Below is a small trained network, with its code and all its weights. Each question gives an input and a target symbol and asks what happens when units are switched off, that is, made to give their printed mean instead of their output.

import numpy as np


def w(rows, s, z=0):
    codes = np.array(rows[::2]) - 128.0
    scale = np.full(codes.shape[1], s)
    scale[-1] = z or s
    return codes * scale


def f(y):
    return y / 2 * (1 + np.tanh(0.7978845608 * (y + 0.044715 * y**3)))


def softmax(a):
    e = np.exp(a - a.max(-1, keepdims=True))
    return e / e.sum(-1, keepdims=True)


def log_softmax(a):
    a = a - a.max(-1, keepdims=True)
    return a - np.log(np.exp(a).sum(-1, keepdims=True))


def net(x, mask):
    ids = ['αγδεζηθξπστφψω'.index(c) for c in x.split()]
    T = len(ids)
    res = E[ids] + P[:T]
    r = res
    for j in range(3):
        rows = slice(3 * j, 3 * j + 3)
        q, k, v = (r @ M[0][rows].T for M in (Q, K, V))
        z = softmax(np.where(np.tri(T) > 0, q @ k.T / 3**0.5, -1e9)) @ v
        o = O[0][rows]
        res = res + np.where(mask[j], z, o[:, -1]) @ o[:, :-1]
    y = f(res @ A[0][:, :-1].T + A[0][:, -1])
    res = res + np.where(mask[3:11], y, B[0][:, -1]) @ B[0][:, :-1]
    return log_softmax(res[-1] @ U[:, :-1].T + U[:, -1])


Q, K, V, O, A, B = {}, {}, {}, {}, {}, {}
E = w([
[187,133,125,118],'α',
[183,108,111,54],'γ',
[149,64,35,202],'δ',
[181,129,113,127],'ε',
[71,50,75,240],'ζ',
[73,112,179,167],'η',
[195,133,126,118],'θ',
[229,127,133,115],'ξ',
[216,132,78,37],'π',
[196,179,191,173],'σ',
[187,191,134,137],'τ',
[174,116,252,132],'φ',
[64,73,189,20],'ψ',
[62,171,225,143],'ω',
],0.019)
P = w([
[207,21,119,255],'0',
[196,47,126,215],'1',
[195,76,142,196],'2',
[174,102,152,163],'3',
[161,126,171,133],'4',
[148,156,182,104],'5',
[137,184,208,81],'6',
[136,199,215,58],'7',
[133,218,227,29],'8',
],0.0071)
Q[0] = w([
[80,57,90,86],'head 1',
[250,156,144,110],'head 1',
[135,106,176,148],'head 1',
[101,188,101,150],'head 2',
[59,107,149,150],'head 2',
[89,56,132,151],'head 2',
[166,156,147,107],'head 3',
[174,119,74,85],'head 3',
[193,123,225,182],'head 3',
],0.018)
K[0] = w([
[156,89,31,159],'head 1',
[152,201,156,53],'head 1',
[61,120,135,101],'head 1',
[134,67,142,75],'head 2',
[121,95,92,101],'head 2',
[117,87,81,209],'head 2',
[159,124,172,70],'head 3',
[166,152,67,107],'head 3',
[116,251,206,121],'head 3',
],0.017)
V[0] = w([
[145,143,104,198],'head 1',
[105,233,23,146],'head 1',
[105,164,90,123],'head 1',
[119,198,129,126],'head 2',
[126,104,101,109],'head 2',
[129,124,167,131],'head 2',
[7,98,144,107],'head 3',
[155,132,165,209],'head 3',
[77,115,104,93],'head 3',
],0.015)
O[0] = w([
[203,215,254,120,125],'head 1',
[176,162,95,174,9],'head 1',
[143,196,39,159,72],'head 1',
[120,239,110,123,92],'head 2',
[134,104,118,93,107],'head 2',
[106,135,222,146,157],'head 2',
[117,137,228,193,9],'head 3',
[16,184,68,113,194],'head 3',
[141,80,187,180,53],'head 3',
],0.0079,0.013)
A[0] = w([
[117,134,159,41,76],'neuron 1',
[146,115,158,65,146],'neuron 2',
[188,188,246,106,129],'neuron 3',
[120,137,113,95,93],'neuron 4',
[237,136,126,156,73],'neuron 5',
[135,192,84,101,64],'neuron 6',
[84,101,192,128,254],'neuron 7',
[156,107,129,53,103],'neuron 8',
],0.011,0.0088)
B[0] = w([
[156,49,154,189,228],'neuron 1',
[72,158,142,153,225],'neuron 2',
[87,99,69,116,172],'neuron 3',
[140,97,235,128,165],'neuron 4',
[125,169,156,1,138],'neuron 5',
[71,168,170,223,171],'neuron 6',
[186,252,71,93,247],'neuron 7',
[162,115,186,195,243],'neuron 8',
],0.0082,0.015)
U = w([
[42,108,107,87,144],'α',
[128,99,187,216,207],'γ',
[121,139,43,140,225],'δ',
[118,148,147,123,31],'ε',
[163,188,124,246,190],'ζ',
[100,188,98,61,157],'η',
[115,149,140,122,63],'θ',
[128,142,112,154,254],'ξ',
[196,167,151,67,20],'π',
[112,139,137,147,164],'σ',
[50,146,176,201,87],'τ',
[121,152,149,127,42],'φ',
[97,145,241,68,28],'ψ',
[119,147,143,134,79],'ω',
],0.011,0.0046)

Each question gives the input, a string of symbols that net reads in full, and the target symbol t.
The units are the heads (3 rows each of Q, K, V and O) and the neurons (one row each of A and B). Each row of codes is followed by its name. A weight is (code - 128) times the scale printed after its matrix; where a second scale follows, it is the last column's (O, A, B and U).
mask holds one flag per unit, heads first, then neurons. A switched-off unit (its flag False) gives its mean, the last column of its rows in O or B, instead of its output. The means were averaged over made-up inputs and are rounded, as every weight is.
A unit's drop is (log p(t) with every unit on - log p(t) with that unit switched off) / (log p(t) with every unit on - log p(t) with every unit switched off).
The circuit of an input: a set's keep is (log p(t) with only the set's units on - log p(t) with every unit switched off) / (log p(t) with every unit on - log p(t) with every unit switched off). Starting from all 11 units, units are removed one at a time, each time the one whose removal leaves the highest keep (on an exact tie, the one counted first), for as long as the keep stays at least 0.8.
circuit, biggest first: the units of the circuit, biggest drop first
most important unit: the unit with the biggest drop
k most important neurons: the k neurons with the biggest drops, biggest first
heads that matter: for each layer, one digit per head in row order, 1 if its drop is at least 0.15 and else 0, layers parted by /
input θ γ η ε φ σ, target ψ: most important neuron	[neuron 4]
input σ σ ξ ζ θ θ θ φ ξ, target ψ: circuit, biggest first	[head 1; head 2]
input ξ τ π π γ σ ξ, target τ: circuit, biggest first	[neuron 6; head 3; neuron 7; head 2]
input ζ φ ψ ζ ω ε α, target η: heads that matter	011
input ξ δ τ θ, target ζ: 2 most important neurons	[neuron 6; neuron 3]
input θ ω ξ θ, target η: circuit, biggest first	[head 3; neuron 8; neuron 1; neuron 6]
input ζ γ ξ ξ σ ψ π ω φ, target η: 2 most important neurons	[neuron 7; neuron 3]
input η ξ ξ τ τ ξ, target ζ: 2 most important neurons	[neuron 6; neuron 3]
input δ π γ γ γ ξ ξ θ, target γ: heads that matter	001
input ξ ε γ τ ξ ε, target ζ: heads that matter	111
input τ ω γ π ξ ε ξ η, target η: heads that matter	001
input η ξ η θ π φ ε, target ψ: circuit, biggest first	[head 1; head 2]
input π ξ ξ α, target γ: 2 most important neurons	[neuron 7; neuron 8]
input φ φ γ, target γ: heads that matter	001
input ξ ψ ε ω ξ, target η: heads that matter	011
input τ γ ω σ ζ, target ζ: circuit, biggest first	[head 3; head 1; neuron 7]
input η π σ σ γ π σ ε, target τ: most important unit	neuron 6
input φ ω α π τ τ, target ζ: heads that matter	111
input ψ γ ξ φ ξ π σ ε α, target τ: circuit, biggest first	[neuron 6; neuron 7; head 3; head 2]
input π ε θ ξ ω γ α σ ξ, target τ: heads that matter	011
input γ θ π, target π: heads that matter	101
input σ ψ ε ψ τ, target α: heads that matter	100
input φ φ φ, target ψ: most important neuron	[neuron 1]
input η ζ γ γ ω σ, target η: heads that matter	001
input π π π φ σ ξ ψ φ, target α: heads that matter	100
input ξ ζ τ γ, target γ: circuit, biggest first	[neuron 7; neuron 8; head 3]
input γ τ π η, target η: 3 most important neurons	[neuron 7; neuron 8; neuron 1]
